Below is a small trained network, with its code and all its weights. Each question gives an input and a class and asks what happens when units are switched off, that is, made to give their printed mean instead of their output.

import numpy as np


def w(rows, s, z=0):
    codes = np.array(rows[::2]) - 128.0
    scale = np.full(codes.shape[1], s)
    scale[-1] = z or s
    return codes * scale


def norm(h):
    return h / np.sqrt((h * h).mean(-1, keepdims=True) + 1e-5)


def f(y):
    return np.maximum(y, 0)


def log_softmax(a):
    a = a - a.max(-1, keepdims=True)
    return a - np.log(np.exp(a).sum(-1, keepdims=True))


def net(x, mask):
    res = np.array(x, float).reshape(1, 4) / 4 @ E
    u = 0
    for l in range(3):
        y = f(norm(res) @ A[l][:, :-1].T + A[l][:, -1])
        res = res + np.where(mask[u : u + 9], y, B[l][:, -1]) @ B[l][:, :-1]
        u += 9
    return log_softmax(norm(res)[-1] @ U[:, :-1].T + U[:, -1])


A, B = {}, {}
E = w([
[131,128,127],'x0',
[255,63,129],'x1',
[93,4,149],'x2',
[116,152,172],'x3',
],0.0077)
A[0] = w([
[115,103,116,100],'L0N0',
[82,141,172,173],'L0N1',
[53,165,181,254],'L0N2',
[77,19,185,147],'L0N3',
[86,88,76,99],'L0N4',
[165,72,250,212],'L0N5',
[128,106,133,112],'L0N6',
[212,95,169,68],'L0N7',
[163,146,106,177],'L0N8',
],0.011,0.0037)
B[0] = w([
[143,131,84,146],'L0N0',
[203,120,138,190],'L0N1',
[194,45,211,253],'L0N2',
[152,189,171,253],'L0N3',
[183,140,120,172],'L0N4',
[197,86,138,245],'L0N5',
[244,4,42,146],'L0N6',
[212,65,254,207],'L0N7',
[167,57,143,188],'L0N8',
],0.0047,0.0057)
A[1] = w([
[166,159,157,148],'L1N0',
[84,125,193,92],'L1N1',
[136,176,106,151],'L1N2',
[8,143,129,174],'L1N3',
[71,114,104,4],'L1N4',
[131,98,113,56],'L1N5',
[115,78,117,140],'L1N6',
[52,144,173,82],'L1N7',
[196,144,186,198],'L1N8',
],0.018,0.0032)
B[1] = w([
[90,150,82,187],'L1N0',
[166,165,138,161],'L1N1',
[143,111,13,152],'L1N2',
[210,17,139,161],'L1N3',
[148,145,124,133],'L1N4',
[120,143,109,138],'L1N5',
[76,188,91,155],'L1N6',
[254,83,119,158],'L1N7',
[81,168,129,252],'L1N8',
],0.0075,0.013)
A[2] = w([
[100,72,194,242],'L2N0',
[160,48,5,4],'L2N1',
[118,11,162,162],'L2N2',
[222,82,122,175],'L2N3',
[69,102,99,185],'L2N4',
[171,123,168,53],'L2N5',
[124,113,90,35],'L2N6',
[115,96,177,93],'L2N7',
[183,103,97,72],'L2N8',
],0.013,0.0023)
B[2] = w([
[105,208,3,188],'L2N0',
[147,225,166,201],'L2N1',
[88,153,17,202],'L2N2',
[63,211,184,254],'L2N3',
[222,231,189,144],'L2N4',
[80,88,201,182],'L2N5',
[138,141,210,138],'L2N6',
[195,186,43,158],'L2N7',
[195,37,225,185],'L2N8',
],0.0056,0.0088)
U = w([
[178,77,189,153],'0',
[104,171,112,143],'1',
[102,143,25,163],'2',
[125,153,141,112],'3',
[7,134,143,1],'4',
],0.016,0.0068)

Each question gives the input, the list of numbers given to net, and the class t.
The units are the neurons (one row each of A and B). Each row of codes is followed by its name. A weight is (code - 128) times the scale printed after its matrix; where a second scale follows, it is the last column's (A, B and U).
mask holds one flag per neuron, layer by layer. A switched-off neuron (its flag False) gives its mean, the last column of its row in B, instead of its output. The means were averaged over made-up inputs and are rounded, as every weight is.
A unit's drop is (log p(t) with every unit on - log p(t) with that unit switched off) / (log p(t) with every unit on - log p(t) with every unit switched off).
The circuit of an input: a set's keep is (log p(t) with only the set's units on - log p(t) with every unit switched off) / (log p(t) with every unit on - log p(t) with every unit switched off). Starting from the 12 units with the biggest drops (on a tie, the unit counted first), units are removed one at a time, each time the one whose removal leaves the highest keep (on an exact tie, the one counted first), for as long as the keep stays at least 0.8.
circuit, biggest first: the units of the circuit, biggest drop first
most important unit: the unit with the biggest drop
top k neurons: the k neurons with the biggest drops, biggest first
top k neurons in layer l: the k neurons of layer l with the biggest drops, biggest first
input [-4,-5,4,0], class 0: most important unit => L1N1
input [0,5,6,6], class 2: top 2 neurons in layer 2 => (L2N0 L2N2)
input [-6,2,3,-3], class 1: top 2 neurons => (L1N1 L1N7)
input [3,-4,5,-6], class 3: top 2 neurons => (L1N6 L2N4)
input [-2,-7,6,-3], class 0: top 3 neurons => (L1N7 L1N3 L0N5)
input [7,5,6,-1], class 1: top 2 neurons => (L2N0 L2N2)
input [-1,-3,3,-7], class 3: top 2 neurons in layer 1 => (L1N8 L1N0)
input [5,-5,3,1], class 0: top 3 neurons => (L1N1 L1N7 L0N5)
input [-5,-7,-7,7], class 0: top 2 neurons => (L1N7 L1N3)
input [-7,-7,-7,-1], class 0: top 2 neurons in layer 1 => (L1N3 L1N7)
input [3,0,-7,7], class 2: top 3 neurons in layer 0 => (L0N7 L0N3 L0N5)
input [-5,2,3,0], class 1: top 2 neurons => (L0N5 L0N3)
input [6,5,6,6], class 1: top 2 neurons in layer 2 => (L2N0 L2N2)
input [-3,-5,4,-7], class 3: most important unit => L0N7
input [-3,1,-4,4], class 2: top 2 neurons => (L0N7 L2N3)
input [1,-4,7,6], class 2: top 2 neurons in layer 2 => (L2N0 L2N7)
input [-5,-4,6,-1], class 2: top 2 neurons => (L0N2 L2N3)
input [-1,3,3,0], class 4: top 3 neurons in layer 0 => (L0N2 L0N3 L0N5)
input [6,4,5,-5], class 1: top 2 neurons in layer 1 => (L1N7 L1N3)
input [-5,-5,8,-8], class 2: circuit, biggest first => (L2N2)
input [0,1,-4,0], class 2: top 2 neurons in layer 1 => (L1N2 L1N3)
input [5,3,-6,0], class 2: top 2 neurons in layer 2 => (L2N3 L2N1)
input [-6,-8,-5,5], class 0: top 2 neurons in layer 1 => (L1N3 L1N7)
